data = [-16  20  61   1 -38  16  75  -9   6]
Read off the entry just right of -38.
Answer: 16
Read off the entry just left of 61.
Answer: 20

[[ 80  81  57 194 190 228  77 123]
 [ 84  61  83 228 159 216  95 147]
 [ 82  65  71 219 161 217  88 137]
 [ 76  69  67 206 178 225  79 133]
 [ 76  65  66 212 163 224  86 134]
 [ 84  86  51 178 192 231  69 115]
 [ 85  49  88 245 136 208 100 151]
 [ 75  57  82 238 140 212  97 148]
 [ 85  83  53 184 188 223  80 113]
 [ 80  80  61 195 182 227  81 124]
 [ 83  49  83 233 145 211  96 143]]
Counting starts at 0.
What is the entry in the bottom-right corner? 143
What is the entry in the top-left corner? 80
The entry just left of 223 is 188
What is the top entry of the column that holds the largest entry? 194
What is the entry just left of 113? 80
The entry directly above the largest entry: 178
What is the entry in row 1 and column 0? 84
What is the top-right entry? 123
The entry directly below 100 -> 97
What is the entry at row 0, column 1? 81
What is the entry in row 1 and column 1? 61
The entry directly below 137 -> 133
What is the entry just left of 67? 69
What is the entry at row 0, column 2? 57
What is the entry at row 2, column 1? 65
What is the bottom-left entry? 83
The entry directly above 140: 136
The entry in row 2 and column 2 -> 71
The entry directly below 163: 192
The entry directly above 192 is 163
The entry directly below 223 is 227
The entry just right of 66 is 212
What is the entry in row 2 and column 0? 82
What is the bottom entry of the column that holds the largest entry? 233
The entry directly below the largest entry is 238
The maximum: 245
The entry directly below 219 is 206

A =
[[ 46  41  51 -44  54  44 -35 -48  46  40  45 -42  38  43]
 [ 40  36  49 -54  47  48 -50 -46  55  43  46 -42  46  42]
 [ 51  53  45 -46  46  41 -53 -47  47  52  47 -46  52  46]
 [-47 -45 -52  52 -59 -48  62  51 -71 -50 -56  52 -59 -56]
 [-44 -46 -49  46 -44 -51  48  42 -53 -45 -55  47 -46 -51]
 [-55 -50 -50  46 -49 -56  54  49 -49 -47 -45  49 -50 -52]
 [-52 -54 -61  66 -63 -61  64  60 -67 -57 -62  47 -63 -67]
 [-51 -52 -47  47 -45 -47  47  45 -49 -44 -49  51 -47 -47]
 [-46 -41 -48  51 -41 -49  51  44 -50 -46 -45  42 -50 -44]]
Indices start at 0.
The entry in row 2 and column 2: 45
What is the entry in row 1 and column 1?
Answer: 36
What is the entry in the top-right corner?
Answer: 43
What is the entry directly below the largest entry?
Answer: 47
The entry in row 0 and column 1 is 41
What is the entry in the bottom-left corner?
Answer: -46
What is the entry in row 1 and column 0?
Answer: 40
The entry in row 2 and column 0: 51
The entry at row 1, column 2 -> 49
What is the top-left entry?
Answer: 46
What is the entry in the bottom-right corner?
Answer: -44
The maximum: 66
What is the entry in row 0 and column 2?
Answer: 51
What is the entry just left of the largest entry?
Answer: -61
What is the top entry of the column that holds the largest entry?
Answer: -44
The bottom entry of the column that holds the smallest entry is -50
The entry directly above the smallest entry: 47
The entry just right of the largest entry -> -63
What is the entry directly above the largest entry?
Answer: 46
